Here is a tiny trained network, its code and every weight. The questions are about switching its units off for an input and a class, where a switched-off unit gives its printed mean instead of its output.

import numpy as np


def w(rows, s, z=0):
    codes = np.array(rows[::2]) - 128.0
    scale = np.full(codes.shape[1], s)
    scale[-1] = z or s
    return codes * scale


def f(y):
    return y / 2 * (1 + np.tanh(0.7978845608 * (y + 0.044715 * y**3)))


def log_softmax(a):
    a = a - a.max(-1, keepdims=True)
    return a - np.log(np.exp(a).sum(-1, keepdims=True))


def net(x, mask):
    res = np.array(x, float).reshape(1, 7) / 4 @ E
    y = f(res @ A[0][:, :-1].T + A[0][:, -1])
    res = res + np.where(mask, y, B[0][:, -1]) @ B[0][:, :-1]
    return log_softmax(res[-1] @ U[:, :-1].T + U[:, -1])


A, B = {}, {}
E = w([
[80,195,98,242,166,112,173,155],'x0',
[111,157,219,118,129,152,99,33],'x1',
[166,28,218,240,117,99,83,124],'x2',
[152,184,118,106,172,166,65,221],'x3',
[178,92,172,47,155,108,149,130],'x4',
[254,108,71,176,138,161,141,85],'x5',
[172,115,87,110,195,97,88,41],'x6',
],0.0096)
A[0] = w([
[147,102,126,177,73,94,113,139,152],'neuron 1',
[112,106,140,55,99,147,83,152,216],'neuron 2',
[221,98,104,186,143,110,118,84,165],'neuron 3',
[89,139,127,138,131,170,155,32,146],'neuron 4',
[176,114,153,109,183,149,137,151,241],'neuron 5',
[88,158,57,51,100,159,251,155,181],'neuron 6',
[115,139,108,171,126,123,136,107,165],'neuron 7',
[92,165,87,115,97,164,163,14,252],'neuron 8',
[91,125,102,89,139,117,172,119,106],'neuron 9',
[165,100,151,135,77,110,196,106,105],'neuron 10',
[131,134,124,59,128,117,158,133,161],'neuron 11',
[133,161,77,189,141,169,100,208,165],'neuron 12',
[170,166,86,156,128,170,106,178,218],'neuron 13',
[200,108,136,168,152,121,151,95,90],'neuron 14',
[147,116,154,73,88,166,29,126,175],'neuron 15',
[249,107,79,94,125,148,161,182,161],'neuron 16',
[122,173,69,100,222,126,71,152,183],'neuron 17',
[108,172,106,124,102,145,168,81,127],'neuron 18',
[102,54,90,141,93,85,122,155,157],'neuron 19',
[141,157,122,143,126,150,127,214,163],'neuron 20',
[180,88,142,161,107,125,111,89,32],'neuron 21',
[202,94,103,109,101,148,86,78,169],'neuron 22',
],0.013,0.0039)
B[0] = w([
[143,83,163,123,166,96,178,162,183],'neuron 1',
[123,107,163,108,63,120,110,68,194],'neuron 2',
[155,81,132,94,137,10,59,104,234],'neuron 3',
[119,143,79,197,108,143,113,162,181],'neuron 4',
[117,160,112,169,97,118,79,120,181],'neuron 5',
[169,94,157,116,29,146,151,180,250],'neuron 6',
[144,118,108,135,120,113,103,155,166],'neuron 7',
[103,144,82,169,98,179,117,200,205],'neuron 8',
[146,110,139,88,109,149,175,169,163],'neuron 9',
[107,142,104,153,155,100,106,141,174],'neuron 10',
[136,89,100,104,80,124,142,114,175],'neuron 11',
[43,74,77,191,187,181,171,176,242],'neuron 12',
[98,60,122,154,189,107,118,150,212],'neuron 13',
[141,118,115,122,97,86,92,81,195],'neuron 14',
[105,80,149,50,93,114,89,45,206],'neuron 15',
[131,70,71,189,72,90,32,83,223],'neuron 16',
[114,208,161,108,141,77,71,105,220],'neuron 17',
[111,155,125,148,101,152,156,142,163],'neuron 18',
[149,127,177,130,123,143,192,213,175],'neuron 19',
[98,107,144,145,107,180,109,129,208],'neuron 20',
[99,151,142,46,144,93,121,95,190],'neuron 21',
[141,133,115,128,83,114,124,130,213],'neuron 22',
],0.011,0.015)
U = w([
[131,197,161,174,146,140,183,93,85],'0',
[133,105,133,147,190,106,171,157,91],'1',
[109,115,101,178,124,194,178,180,222],'2',
[170,153,121,120,163,165,137,119,5],'3',
[105,253,86,151,155,132,94,145,76],'4',
[139,124,123,127,99,89,57,66,221],'5',
[97,101,154,97,161,164,127,90,12],'6',
[146,152,167,63,99,139,192,149,142],'7',
],0.013,0.0031)

Each question gives the input, the list of numbers given to net, and the class t.
The units are the neurons (one row each of A and B). Each row of codes is followed by its name. A weight is (code - 128) times the scale printed after its matrix; where a second scale follows, it is the last column's (A, B and U).
mask holds one flag per neuron, in row order. A switched-off neuron (its flag False) gives its mean, the last column of its row in B, instead of its output. The means were averaged over made-up inputs and are rounded, as every weight is.
A unit's drop is (log p(t) with every unit on - log p(t) with that unit switched off) / (log p(t) with every unit on - log p(t) with every unit switched off).
The circuit of an input: a set's keep is (log p(t) with only the set's units on - log p(t) with every unit switched off) / (log p(t) with every unit on - log p(t) with every unit switched off). Starting from the 12 units with the biggest drops (on a tie, the unit counted first), units are removed one at a time, each time the one whose removal leaves the highest keep (on an exact tie, the one counted first), for as long as the keep stays at least 0.8.
circuit, biggest first: the units of the circuit, biggest drop first
unit that matters most: the unit with the biggest drop
top k neurons: the k neurons with the biggest drops, biggest first
drop when u is switched off: that unit's drop, to one decimal
input [-4,-3,-8,-6,8,0,2], class 7: unit that matters most	neuron 6
input [8,-1,0,-6,5,-5,-7], class 7: circuit, biggest first	[neuron 12; neuron 16]
input [-7,-1,1,0,-5,-6,-4], class 7: top 2 neurons	[neuron 16; neuron 3]
input [5,4,6,7,7,-5,-6], class 2: top 2 neurons	[neuron 3; neuron 17]
input [0,-3,5,-5,-4,6,-6], class 1: top 2 neurons	[neuron 1; neuron 19]
input [-5,0,-8,3,2,-5,3], class 7: top 4 neurons	[neuron 6; neuron 9; neuron 3; neuron 16]
input [-4,-8,-8,0,8,-6,-2], class 7: top 2 neurons	[neuron 6; neuron 9]
input [-7,-7,2,-4,6,-7,1], class 7: top 2 neurons	[neuron 19; neuron 3]
input [8,-1,6,4,2,2,-2], class 2: top 3 neurons	[neuron 12; neuron 20; neuron 17]
input [7,-1,7,2,-8,-8,8], class 2: top 2 neurons	[neuron 3; neuron 12]
input [-1,-8,0,5,-3,-5,7], class 4: top 2 neurons	[neuron 17; neuron 3]
input [5,-1,-4,4,5,-6,-5], class 2: drop when neuron 9 is switched off	-0.1
input [6,-2,2,-4,-1,-6,8], class 2: drop when neuron 5 is switched off	0.1
input [2,-2,2,7,-5,4,-3], class 2: circuit, biggest first	[neuron 12]
input [1,-8,6,2,-5,-7,-2], class 2: drop when neuron 8 is switched off	0.0
